Below is a small trained network, with its code and all its weights. Each question gives an input and a class and asks what happens when units are switched off, that is, made to give their printed mean instead of their output.

import numpy as np


def w(rows, s, z=0):
    codes = np.array(rows[::2]) - 128.0
    scale = np.full(codes.shape[1], s)
    scale[-1] = z or s
    return codes * scale


def f(y):
    return np.maximum(y, 0)


def log_softmax(a):
    a = a - a.max(-1, keepdims=True)
    return a - np.log(np.exp(a).sum(-1, keepdims=True))


def net(x, mask):
    res = np.array(x, float).reshape(1, 3) / 4 @ E
    y = f(res @ A[0][:, :-1].T + A[0][:, -1])
    res = res + np.where(mask, y, B[0][:, -1]) @ B[0][:, :-1]
    return log_softmax(res[-1] @ U[:, :-1].T + U[:, -1])


A, B = {}, {}
E = w([
[37,148,72,241,109,100,48,225,69],'x0',
[153,96,15,146,185,29,58,161,194],'x1',
[101,220,110,63,199,92,123,248,179],'x2',
],0.012)
A[0] = w([
[137,209,241,90,118,199,127,142,70,254],'n1',
[125,171,138,84,128,166,131,202,175,19],'n2',
[211,88,39,75,175,81,109,191,185,132],'n3',
[155,177,149,62,168,143,157,90,174,117],'n4',
[193,72,71,153,179,22,53,108,115,88],'n5',
[58,122,129,140,153,113,89,165,48,47],'n6',
[78,44,143,197,167,171,56,174,95,65],'n7',
[178,76,81,200,59,189,125,125,100,49],'n8',
[6,106,80,159,113,204,123,198,118,112],'n9',
[210,84,98,33,161,144,170,18,183,121],'n10',
[74,169,224,130,112,199,137,158,54,114],'n11',
[81,205,139,80,209,140,148,221,144,193],'n12',
[171,32,110,156,70,98,95,65,73,186],'n13',
[42,140,117,157,72,152,71,153,112,121],'n14',
[33,206,140,101,174,134,67,121,173,135],'n15',
[93,160,141,115,158,202,177,129,1,88],'n16',
],0.0082,0.0049)
B[0] = w([
[146,188,66,209,112,128,86,108,119,241],'n1',
[151,77,127,160,141,203,222,166,125,172],'n2',
[62,168,54,188,125,130,143,156,105,231],'n3',
[141,100,150,149,111,77,170,49,128,202],'n4',
[86,195,98,205,255,172,124,176,156,216],'n5',
[87,131,210,120,96,96,177,101,99,182],'n6',
[118,218,165,110,116,95,162,67,130,190],'n7',
[190,50,171,99,95,191,196,190,95,182],'n8',
[98,95,143,140,163,53,188,87,146,206],'n9',
[87,181,121,213,109,81,150,90,89,251],'n10',
[106,195,83,228,161,138,75,169,182,212],'n11',
[188,52,104,148,144,152,133,209,70,243],'n12',
[208,138,107,173,95,189,122,224,52,220],'n13',
[114,102,171,144,134,75,154,75,122,198],'n14',
[217,110,129,99,60,103,193,193,123,190],'n15',
[133,126,124,192,196,190,57,113,132,191],'n16',
],0.0085,0.015)
U = w([
[195,54,95,139,102,185,191,185,41,84],'0',
[79,211,71,171,188,159,22,137,139,81],'1',
[104,151,177,149,116,10,202,63,88,93],'2',
[156,107,75,150,94,77,65,142,89,251],'3',
[92,50,142,75,67,136,65,119,207,94],'4',
[149,105,149,2,150,115,88,104,126,100],'5',
[117,107,157,32,68,123,104,119,179,95],'6',
[85,84,182,58,184,187,101,104,174,103],'7',
],0.0096,0.012)

Each question gives the input, the list of numbers given to net, and the class t.
The units are the neurons (one row each of A and B). Each row of codes is followed by its name. A weight is (code - 128) times the scale printed after its matrix; where a second scale follows, it is the last column's (A, B and U).
mask holds one flag per neuron, in row order. A switched-off neuron (its flag False) gives its mean, the last column of its row in B, instead of its output. The means were averaged over made-up inputs and are rounded, as every weight is.
A unit's drop is (log p(t) with every unit on - log p(t) with that unit switched off) / (log p(t) with every unit on - log p(t) with every unit switched off).
The circuit of an input: a set's keep is (log p(t) with only the set's units on - log p(t) with every unit switched off) / (log p(t) with every unit on - log p(t) with every unit switched off). Starting from the 12 units with the biggest drops (on a tie, the unit counted first), units are removed one at a time, each time the one whose removal leaves the highest keep (on an exact tie, the one counted first), for as long as the keep stays at least 0.8.
circuit, biggest first: the units of the circuit, biggest drop first
unit that matters most: the unit with the biggest drop
k most important neurons: the k neurons with the biggest drops, biggest first
drop of u: that unit's drop, to one decimal
input [2,-8,-6], class 1: circuit, biggest first	(n11)
input [-7,-5,-2], class 2: 2 most important neurons	(n4; n10)
input [-7,-2,-5], class 2: 3 most important neurons	(n10; n12; n4)
input [2,-3,3], class 3: 4 most important neurons	(n5; n8; n13; n3)
input [3,4,6], class 0: 2 most important neurons	(n12; n15)
input [-7,-4,4], class 2: 2 most important neurons	(n4; n10)
input [4,5,-8], class 0: 2 most important neurons	(n8; n13)
input [8,8,-5], class 1: 2 most important neurons	(n5; n13)
input [1,8,-7], class 1: 2 most important neurons	(n5; n12)
input [7,4,-8], class 0: 2 most important neurons	(n13; n8)
input [-1,5,-7], class 0: 2 most important neurons	(n13; n8)
input [-3,-1,-3], class 3: drop of n13	0.1
input [3,7,-7], class 0: drop of n8	1.7
input [4,-1,6], class 0: unit that matters most	n12
input [3,-6,-3], class 1: drop of n11	0.2
